Below is a small trained network, with its code and all its weights. Each question gives an input and a class and asks what happens when units are switched off, that is, made to give their printed mean instead of their output.

import numpy as np


def w(rows, s, z=0):
    codes = np.array(rows[::2]) - 128.0
    scale = np.full(codes.shape[1], s)
    scale[-1] = z or s
    return codes * scale


def norm(h):
    return h / np.sqrt((h * h).mean(-1, keepdims=True) + 1e-5)


def f(y):
    return np.maximum(y, 0)


def log_softmax(a):
    a = a - a.max(-1, keepdims=True)
    return a - np.log(np.exp(a).sum(-1, keepdims=True))


def net(x, mask):
    res = np.array(x, float).reshape(1, 5) / 4 @ E
    u = 0
    for l in range(2):
        y = f(norm(res) @ A[l][:, :-1].T + A[l][:, -1])
        res = res + np.where(mask[u : u + 3], y, B[l][:, -1]) @ B[l][:, :-1]
        u += 3
    return log_softmax(norm(res)[-1] @ U[:, :-1].T + U[:, -1])


A, B = {}, {}
E = w([
[139,122,117,139,125,119,121,120,126,112,113,138],'x0',
[154,67,130,201,58,147,238,254,167,51,150,44],'x1',
[120,186,162,214,94,141,199,140,117,149,77,158],'x2',
[134,86,172,119,144,212,133,117,98,97,117,122],'x3',
[134,125,123,133,126,131,141,106,143,123,136,133],'x4',
],0.0066)
A[0] = w([
[108,198,156,189,137,168,150,115,110,166,67,153,18],'L0N1',
[117,197,83,153,116,41,134,134,159,177,145,133,26],'L0N2',
[142,105,170,133,134,251,134,91,59,121,96,130,3],'L0N3',
],0.015,0.0048)
B[0] = w([
[169,89,189,62,103,91,180,29,2,143,150,172,253],'L0N1',
[81,129,160,118,182,104,68,131,214,100,105,161,236],'L0N2',
[76,162,120,125,181,57,47,156,243,121,101,162,254],'L0N3',
],0.0092,0.0095)
A[1] = w([
[148,78,20,24,142,149,9,82,104,152,220,72,3],'L1N1',
[90,166,173,138,160,180,83,49,93,170,107,191,97],'L1N2',
[134,213,47,104,147,155,20,39,52,227,124,141,131],'L1N3',
],0.012,0.0022)
B[1] = w([
[141,156,201,97,124,92,150,4,1,198,101,233,237],'L1N1',
[141,141,32,160,114,203,101,185,133,162,150,59,252],'L1N2',
[134,87,127,194,88,168,212,245,203,34,142,35,241],'L1N3',
],0.0076,0.012)
U = w([
[66,160,136,125,182,86,40,122,254,100,111,153,59],'0',
[162,146,190,132,80,113,195,38,22,154,131,175,60],'1',
[152,160,61,222,64,222,187,199,152,99,144,23,255],'2',
],0.0068,0.00062)

Each question gives the input, the list of numbers given to net, and the class t.
The units are the neurons (one row each of A and B). Each row of codes is followed by its name. A weight is (code - 128) times the scale printed after its matrix; where a second scale follows, it is the last column's (A, B and U).
mask holds one flag per neuron, layer by layer. A switched-off neuron (its flag False) gives its mean, the last column of its row in B, instead of its output. The means were averaged over made-up inputs and are rounded, as every weight is.
A unit's drop is (log p(t) with every unit on - log p(t) with that unit switched off) / (log p(t) with every unit on - log p(t) with every unit switched off).
The circuit of an input: a set's keep is (log p(t) with only the set's units on - log p(t) with every unit switched off) / (log p(t) with every unit on - log p(t) with every unit switched off). Starting from all 6 units, units are removed one at a time, each time the one whose removal leaves the highest keep (on an exact tie, the one counted first), for as long as the keep stays at least 0.8.
circuit, biggest first: the units of the circuit, biggest drop first
unit that matters most: the unit with the biggest drop
top k neurons: the k neurons with the biggest drops, biggest first
drop of u: that unit's drop, to one decimal
input [-2,5,-5,0,-4], class 1: unit that matters most => L0N3
input [7,-7,-8,7,2], class 1: top 2 neurons => L1N1, L0N2
input [-4,-6,3,2,-8], class 2: top 2 neurons => L1N3, L1N2
input [7,7,-7,-4,2], class 1: circuit, biggest first => L0N3, L1N3
input [1,4,-4,5,-4], class 0: circuit, biggest first => L0N1, L1N3
input [7,3,-2,-2,8], class 2: top 2 neurons => L1N1, L0N1
input [5,1,4,-3,-7], class 1: top 3 neurons => L0N1, L0N3, L1N3
input [-7,8,8,-8,8], class 0: top 4 neurons => L1N2, L0N2, L1N1, L1N3
input [2,4,5,-4,-8], class 1: top 3 neurons => L0N3, L1N3, L1N2
input [0,-6,1,-4,-3], class 2: top 3 neurons => L0N3, L1N3, L1N2
input [2,7,0,7,1], class 0: circuit, biggest first => L0N3, L1N3
input [3,0,6,6,-4], class 0: top 3 neurons => L0N3, L1N1, L1N2
input [1,6,-7,8,1], class 0: top 4 neurons => L0N1, L1N3, L0N3, L1N2
input [-3,-1,-5,-4,-7], class 1: top 2 neurons => L1N1, L0N3
input [2,-6,-7,-3,1], class 1: unit that matters most => L1N1
input [1,-7,-5,-1,-7], class 2: top 3 neurons => L1N3, L1N2, L0N1
input [3,6,6,8,1], class 0: top 4 neurons => L0N3, L1N1, L1N3, L1N2
input [-6,-2,-3,1,3], class 1: drop of L1N1 => 2.9
input [5,-7,1,-6,8], class 2: drop of L1N1 => 0.1
input [-3,-6,-3,3,4], class 2: drop of L1N3 => 0.6
input [-6,-6,-1,3,4], class 2: drop of L0N2 => 0.1
input [5,-8,2,2,-2], class 2: unit that matters most => L1N3
